Below are the code and all the weights of a small trained network. Each question names an input and a class and asks about switching units off, where a switched-off unit gives its printed mean instead of its output.

import numpy as np


def w(rows, s, z=0):
    codes = np.array(rows[::2]) - 128.0
    scale = np.full(codes.shape[1], s)
    scale[-1] = z or s
    return codes * scale


def norm(h):
    return h / np.sqrt((h * h).mean(-1, keepdims=True) + 1e-5)


def f(y):
    return np.maximum(y, 0)


def log_softmax(a):
    a = a - a.max(-1, keepdims=True)
    return a - np.log(np.exp(a).sum(-1, keepdims=True))


def net(x, mask):
    res = np.array(x, float).reshape(1, 2) / 4 @ E
    u = 0
    for l in range(4):
        y = f(norm(res) @ A[l][:, :-1].T + A[l][:, -1])
        res = res + np.where(mask[u : u + 5], y, B[l][:, -1]) @ B[l][:, :-1]
        u += 5
    return log_softmax(norm(res)[-1] @ U[:, :-1].T + U[:, -1])


A, B = {}, {}
E = w([
[95,85,123,170,10,20,62,26,115],'x0',
[198,170,163,78,163,1,51,182,205],'x1',
],0.0026)
A[0] = w([
[40,117,152,230,124,219,187,113,2,107],'L0N0',
[169,155,110,30,140,58,58,153,224,2],'L0N1',
[207,116,188,124,212,36,34,186,209,143],'L0N2',
[129,184,147,114,115,35,28,164,127,148],'L0N3',
[169,143,141,86,215,209,237,216,127,150],'L0N4',
],0.0014,0.0077)
B[0] = w([
[130,151,124,84,109,135,142,151,142,186],'L0N0',
[23,196,2,216,80,64,64,71,25,128],'L0N1',
[119,123,120,125,100,137,158,131,104,254],'L0N2',
[124,109,130,135,102,139,145,97,127,238],'L0N3',
[88,145,117,111,107,144,122,90,136,245],'L0N4',
],0.0061,0.0026)
A[1] = w([
[96,151,100,87,129,169,155,135,142,141],'L1N0',
[205,142,155,107,169,61,83,165,175,91],'L1N1',
[124,97,117,151,107,99,136,118,106,124],'L1N2',
[170,159,200,99,195,173,109,204,1,2],'L1N3',
[135,138,132,132,197,151,116,169,136,101],'L1N4',
],0.0066,0.0091)
B[1] = w([
[150,123,154,142,121,99,120,120,142,254],'L1N0',
[97,160,99,80,71,106,188,184,74,211],'L1N1',
[143,153,153,122,148,126,122,127,151,200],'L1N2',
[128,121,254,119,152,203,145,111,213,133],'L1N3',
[123,123,114,126,150,131,85,131,128,160],'L1N4',
],0.0087,0.0045)
A[2] = w([
[153,149,112,97,254,184,122,166,173,55],'L2N0',
[161,148,139,108,238,196,165,176,155,98],'L2N1',
[169,154,176,118,109,124,131,93,181,173],'L2N2',
[88,102,121,163,120,234,216,136,48,44],'L2N3',
[135,81,123,179,108,197,180,110,105,2],'L2N4',
],0.0061,0.0031)
B[2] = w([
[114,64,191,219,102,78,32,22,182,185],'L2N0',
[99,47,137,205,118,116,38,34,110,201],'L2N1',
[146,122,84,148,204,208,149,150,149,255],'L2N2',
[137,226,122,1,66,15,177,231,116,209],'L2N3',
[110,162,127,63,52,59,121,182,105,177],'L2N4',
],0.0049,0.005)
A[3] = w([
[109,57,197,180,101,124,102,143,78,36],'L3N0',
[148,47,138,191,93,172,108,131,7,7],'L3N1',
[114,86,141,184,94,87,43,6,129,88],'L3N2',
[143,155,180,225,96,180,1,234,174,2],'L3N3',
[100,97,178,192,110,94,31,12,131,107],'L3N4',
],0.0056,0.0084)
B[3] = w([
[123,237,147,118,133,169,232,161,148,133],'L3N0',
[90,80,174,161,216,189,33,105,111,128],'L3N1',
[16,52,237,190,212,165,1,79,24,241],'L3N2',
[95,84,135,129,114,97,163,136,61,131],'L3N3',
[32,42,232,188,221,191,11,58,24,254],'L3N4',
],0.0065,0.0059)
U = w([
[106,213,84,17,19,32,196,218,89,246],'0',
[40,35,208,218,187,125,15,34,48,65],'1',
[244,137,41,221,231,255,216,137,241,1],'2',
],0.0083,0.0036)

Each question gives the input, the list of numbers given to net, and the class t.
The units are the neurons (one row each of A and B). Each row of codes is followed by its name. A weight is (code - 128) times the scale printed after its matrix; where a second scale follows, it is the last column's (A, B and U).
mask holds one flag per neuron, layer by layer. A switched-off neuron (its flag False) gives its mean, the last column of its row in B, instead of its output. The means were averaged over made-up inputs and are rounded, as every weight is.
A unit's drop is (log p(t) with every unit on - log p(t) with that unit switched off) / (log p(t) with every unit on - log p(t) with every unit switched off).
unit that matters most: the unit with the biggest drop
k most important neurons: the k neurons with the biggest drops, biggest first
top k neurons in layer l: the k neurons of layer l with the biggest drops, biggest first
drop of u: that unit's drop, to one decimal
input [3,-3], class 2: 2 most important neurons -> L1N2; L1N1
input [-3,-1], class 2: 4 most important neurons -> L1N0; L0N4; L2N2; L1N2
input [-6,-6], class 0: 2 most important neurons -> L2N3; L1N2
input [-1,-3], class 2: 2 most important neurons -> L1N0; L1N1
input [2,-2], class 2: unit that matters most -> L1N1
input [2,3], class 2: 3 most important neurons -> L0N3; L0N2; L1N1
input [7,8], class 0: 2 most important neurons -> L1N1; L2N1
input [-2,-2], class 2: top 2 neurons in layer 1 -> L1N0; L1N1
input [4,-4], class 0: top 2 neurons in layer 1 -> L1N0; L1N4
input [1,-4], class 0: 2 most important neurons -> L3N4; L3N2
input [3,-1], class 2: top 2 neurons in layer 3 -> L3N2; L3N4
input [0,3], class 2: drop of L0N3 -> 1.0
input [0,0], class 2: drop of L1N1 -> 0.1
input [-1,2], class 2: drop of L1N1 -> 0.4
input [-4,-5], class 0: unit that matters most -> L2N3
